Below is a small trained network, with its code and all its weights. Each question gives an input and a class and asks what happens when units are switched off, that is, made to give their printed mean instead of their output.

import numpy as np


def w(rows, s, z=0):
    codes = np.array(rows[::2]) - 128.0
    scale = np.full(codes.shape[1], s)
    scale[-1] = z or s
    return codes * scale


def norm(h):
    return h / np.sqrt((h * h).mean(-1, keepdims=True) + 1e-5)


def f(y):
    return np.maximum(y, 0)


def log_softmax(a):
    a = a - a.max(-1, keepdims=True)
    return a - np.log(np.exp(a).sum(-1, keepdims=True))


def net(x, mask):
    res = np.array(x, float).reshape(1, 6) / 4 @ E
    u = 0
    for l in range(4):
        y = f(norm(res) @ A[l][:, :-1].T + A[l][:, -1])
        res = res + np.where(mask[u : u + 10], y, B[l][:, -1]) @ B[l][:, :-1]
        u += 10
    return log_softmax(norm(res)[-1] @ U[:, :-1].T + U[:, -1])


A, B = {}, {}
E = w([
[16,67,162,88,202,127,110,71],'x0',
[253,45,153,56,131,97,50,145],'x1',
[116,111,138,52,80,203,158,137],'x2',
[166,110,209,168,181,142,177,237],'x3',
[86,96,87,78,124,20,158,225],'x4',
[126,127,126,128,127,130,129,126],'x5',
],0.0045)
A[0] = w([
[124,131,114,193,160,113,79,141,2],'L0N1',
[96,114,159,91,158,137,69,151,134],'L0N2',
[189,166,127,129,115,166,168,182,115],'L0N3',
[87,109,228,107,200,127,116,131,36],'L0N4',
[178,175,193,139,233,179,109,105,73],'L0N5',
[135,153,80,106,113,129,91,104,41],'L0N6',
[133,70,176,92,86,133,255,75,77],'L0N7',
[167,102,102,161,113,218,130,74,214],'L0N8',
[117,111,171,131,205,149,134,164,63],'L0N9',
[162,186,186,168,81,135,100,216,119],'L0N10',
],0.0059,0.0024)
B[0] = w([
[134,199,174,47,231,150,98,200,145],'L0N1',
[163,168,16,106,119,92,154,151,182],'L0N2',
[84,101,34,123,222,188,140,109,211],'L0N3',
[165,115,1,170,204,164,138,66,193],'L0N4',
[111,146,187,75,106,58,194,77,216],'L0N5',
[109,113,70,165,89,69,169,18,161],'L0N6',
[124,163,144,108,168,227,80,145,171],'L0N7',
[65,100,144,51,128,48,194,142,253],'L0N8',
[137,15,136,166,168,198,186,195,182],'L0N9',
[173,68,91,155,204,162,179,126,225],'L0N10',
],0.0045,0.0039)
A[1] = w([
[128,61,34,145,104,184,165,97,161],'L1N1',
[200,3,176,135,149,134,144,142,38],'L1N2',
[100,124,117,90,67,213,105,144,105],'L1N3',
[198,84,162,53,105,87,22,126,4],'L1N4',
[184,77,117,46,168,124,131,116,133],'L1N5',
[59,49,153,161,104,111,143,72,152],'L1N6',
[185,198,142,130,192,158,148,76,51],'L1N7',
[165,145,171,154,138,239,106,83,139],'L1N8',
[31,190,98,144,173,215,171,179,173],'L1N9',
[134,158,155,250,182,25,31,115,126],'L1N10',
],0.0054,0.0023)
B[1] = w([
[189,161,89,158,127,106,116,170,227],'L1N1',
[104,161,154,153,106,139,71,115,212],'L1N2',
[129,166,148,108,170,168,107,200,164],'L1N3',
[103,146,167,196,120,143,56,140,185],'L1N4',
[123,152,173,165,129,91,90,137,238],'L1N5',
[199,132,98,134,111,109,98,139,186],'L1N6',
[127,127,125,93,114,94,157,118,170],'L1N7',
[159,105,135,98,125,36,164,114,177],'L1N8',
[131,140,169,140,128,77,48,118,254],'L1N9',
[139,196,140,3,118,193,127,177,183],'L1N10',
],0.0077,0.0047)
A[2] = w([
[123,123,103,83,138,133,125,211,90],'L2N1',
[161,130,167,169,155,146,177,165,3],'L2N2',
[67,166,118,134,114,89,164,93,183],'L2N3',
[108,124,112,154,140,57,104,195,191],'L2N4',
[146,59,187,178,174,148,133,135,68],'L2N5',
[43,193,133,205,124,167,174,147,71],'L2N6',
[128,131,143,80,109,219,117,159,146],'L2N7',
[145,144,100,146,254,52,93,84,178],'L2N8',
[165,158,140,145,136,195,125,46,126],'L2N9',
[35,57,118,120,214,148,86,90,91],'L2N10',
],0.0073,0.0027)
B[2] = w([
[145,153,183,85,142,103,171,62,170],'L2N1',
[106,80,151,129,154,164,144,160,158],'L2N2',
[162,70,183,145,124,139,92,166,169],'L2N3',
[148,104,204,132,102,175,173,61,224],'L2N4',
[101,119,121,185,123,186,173,238,168],'L2N5',
[190,90,152,172,144,80,1,178,149],'L2N6',
[96,218,149,118,172,116,109,163,146],'L2N7',
[164,147,149,100,68,210,131,161,255],'L2N8',
[141,107,183,103,135,57,157,134,156],'L2N9',
[254,124,80,144,170,80,156,155,163],'L2N10',
],0.0066,0.0078)
A[3] = w([
[90,163,52,83,75,126,57,37,53],'L3N1',
[200,3,107,66,190,128,49,115,91],'L3N2',
[168,112,225,123,151,208,72,155,213],'L3N3',
[198,95,169,214,54,143,171,109,221],'L3N4',
[97,70,192,99,47,44,229,101,77],'L3N5',
[222,173,101,83,84,108,81,72,160],'L3N6',
[218,164,17,131,154,164,154,183,167],'L3N7',
[93,121,20,99,32,108,71,36,1],'L3N8',
[87,131,146,177,175,202,162,85,120],'L3N9',
[56,151,140,13,198,180,113,197,88],'L3N10',
],0.0055,0.0018)
B[3] = w([
[129,130,185,188,166,170,172,225,153],'L3N1',
[114,127,88,207,135,82,146,100,164],'L3N2',
[58,152,75,103,81,115,91,97,254],'L3N3',
[74,76,83,118,131,125,124,84,211],'L3N4',
[88,95,179,63,115,104,175,46,148],'L3N5',
[91,116,116,125,168,152,180,183,212],'L3N6',
[124,148,69,136,161,94,131,39,170],'L3N7',
[137,88,178,153,146,254,172,180,150],'L3N8',
[187,119,151,109,82,136,144,155,137],'L3N9',
[178,203,124,123,114,156,143,112,152],'L3N10',
],0.0082,0.0094)
U = w([
[154,93,163,183,158,216,179,202,133],'0',
[108,118,145,189,88,106,3,143,111],'1',
[102,145,111,113,109,174,146,107,253],'2',
[173,138,37,158,171,104,167,85,92],'3',
[157,230,157,83,158,149,128,146,76],'4',
[124,80,205,92,108,87,184,83,86],'5',
],0.012,0.0067)

Each question gives the input, the list of numbers given to net, and the class t.
The units are the neurons (one row each of A and B). Each row of codes is followed by its name. A weight is (code - 128) times the scale printed after its matrix; where a second scale follows, it is the last column's (A, B and U).
mask holds one flag per neuron, layer by layer. A switched-off neuron (its flag False) gives its mean, the last column of its row in B, instead of its output. The means were averaged over made-up inputs and are rounded, as every weight is.
A unit's drop is (log p(t) with every unit on - log p(t) with that unit switched off) / (log p(t) with every unit on - log p(t) with every unit switched off).
The circuit of an input: a set's keep is (log p(t) with only the set's units on - log p(t) with every unit switched off) / (log p(t) with every unit on - log p(t) with every unit switched off). Starting from the 12 units with the biggest drops (on a tie, the unit counted first), units are removed one at a time, each time the one whose removal leaves the highest keep (on an exact tie, the one counted first), for as long as the keep stays at least 0.8.
units of the circuit, in order: the units of the circuit, biggest drop first
most important unit: the unit with the biggest drop
k most important neurons of layer l: the k neurons of layer l with the biggest drops, biggest first
input [3,-8,-7,-3,1,-3], class 1: most important unit -> L2N6
input [-2,-5,-7,0,8,1], class 5: units of the circuit, in order -> [L2N4, L3N5]
input [8,3,-5,6,-3,-6], class 3: units of the circuit, in order -> [L0N4, L2N10]
input [5,-4,5,2,4,-4], class 3: units of the circuit, in order -> [L2N10, L0N4]
input [4,-6,-1,-3,7,5], class 5: units of the circuit, in order -> [L2N4, L3N5]
input [1,-7,8,-4,-2,-7], class 4: 2 most important neurons of layer 3 -> [L3N10, L3N4]
input [3,5,-7,-3,5,6], class 4: units of the circuit, in order -> [L1N10, L3N4]
input [-3,-5,-8,-6,-5,-1], class 4: units of the circuit, in order -> [L1N10, L0N1, L3N4, L2N4]
input [8,-4,-6,3,-7,-2], class 3: units of the circuit, in order -> [L2N10, L0N4]
input [-8,-6,-4,5,5,-6], class 3: 2 most important neurons of layer 3 -> [L3N7, L3N6]
input [7,3,-6,5,0,3], class 3: units of the circuit, in order -> [L0N4, L2N10]
input [-1,-7,8,-4,8,2], class 4: units of the circuit, in order -> [L1N3, L0N7, L3N4, L3N10]
input [5,6,8,-6,3,7], class 4: 3 most important neurons of layer 1 -> [L1N3, L1N9, L1N2]
input [4,3,-1,1,2,-2], class 3: most important unit -> L0N4
input [8,5,8,-5,-1,3], class 3: units of the circuit, in order -> [L2N10, L3N2]
input [5,-5,2,4,2,0], class 1: 2 most important neurons of layer 1 -> [L1N9, L1N10]
input [-2,0,-2,3,6,-1], class 5: 2 most important neurons of layer 2 -> [L2N4, L2N1]
input [-8,-8,-3,-4,-8,8], class 1: 3 most important neurons of layer 0 -> [L0N4, L0N8, L0N2]
input [-5,4,-2,4,6,3], class 5: units of the circuit, in order -> [L2N4, L2N1]
input [6,1,1,-5,-8,6], class 5: most important unit -> L2N9
input [2,1,-8,6,-2,5], class 4: 3 most important neurons of layer 0 -> [L0N1, L0N8, L0N3]
